a =
-48.049	-72.153	-33.773	-26.151	-100.224	-96.774	-70.383	18.580	-66.924	-64.557	13.579	-65.431	-2.269	-47.438	-52.543	-44.442
-30.399	-55.749	68.160	-56.951	-93.294	-71.592	-87.814	-13.104	-40.360	-37.580	-48.987	-24.689	12.255	-44.016	-33.729	-33.433
2.680	46.351	178.724	-66.629	-64.624	-13.963	-77.048	-115.204	23.748	57.232	-284.016	161.083	-10.900	-113.719	35.743	-16.872
-8.133	3.415	180.493	-72.790	-99.571	-49.866	-103.000	-74.141	-1.341	23.621	-214.606	103.585	13.741	-97.208	12.059	-23.447
8.810	55.755	195.749	-73.318	-49.122	3.520	-72.153	-129.454	34.876	67.168	-299.728	171.559	-13.875	-107.868	42.166	-12.367
-7.510	23.091	160.739	-60.825	-93.556	-45.134	-90.879	-86.826	3.579	36.197	-246.781	133.109	0.081	-116.354	21.638	-24.033
-37.027	-45.036	37.980	-36.911	-115.656	-94.244	-87.608	-9.345	-49.161	-33.934	-76.534	3.769	5.211	-79.767	-29.094	-40.235
-31.559	-19.017	-28.725	-24.408	-44.301	-40.263	-34.538	-37.099	-30.636	-21.707	-66.626	-0.741	-33.483	-55.704	-23.164	-33.323
-39.106	-47.283	38.455	-34.785	-127.034	-104.259	-93.173	-4.547	-53.342	-35.827	-79.014	6.484	8.337	-87.198	-29.848	-42.277
-27.537	-33.175	117.887	-54.459	-135.950	-96.737	-112.602	-26.137	-36.596	-14.061	-139.591	49.154	21.729	-98.497	-13.724	-36.285
6.674	59.296	182.988	-66.489	-53.766	-2.068	-70.234	-128.510	32.298	68.040	-306.240	178.929	-17.324	-117.698	43.311	-14.379
-45.556	-82.809	-13.783	-38.274	-94.276	-89.896	-75.207	21.218	-65.039	-69.896	33.883	-85.529	5.502	-27.628	-57.308	-41.578
-27.245	-49.289	70.890	-58.854	-81.330	-59.936	-81.737	-21.709	-33.968	-31.976	-56.157	-19.581	7.982	-40.187	-30.206	-30.944
Rows and columns are counted from 1.
(1, 1): -48.049
(7, 11): -76.534
(11, 16): -14.379
(1, 6): -96.774
(2, 7): -87.814
(12, 10): -69.896
(2, 15): -33.729
(4, 14): -97.208
(11, 13): -17.324
(6, 7): -90.879
(11, 15): 43.311
(1, 9): -66.924
(5, 12): 171.559
(12, 8): 21.218
(11, 7): -70.234
(11, 5): -53.766
(6, 10): 36.197
(7, 8): -9.345
(10, 12): 49.154
(6, 14): -116.354
(6, 11): -246.781
(7, 3): 37.980
(9, 4): -34.785
(8, 15): -23.164
(6, 15): 21.638
(4, 4): -72.790
(9, 7): -93.173
(3, 7): -77.048
(4, 1): -8.133
(12, 3): -13.783
(10, 11): -139.591
(4, 12): 103.585
(8, 4): -24.408
(5, 15): 42.166
(4, 6): -49.866
(13, 8): -21.709
(2, 11): -48.987
(13, 6): -59.936
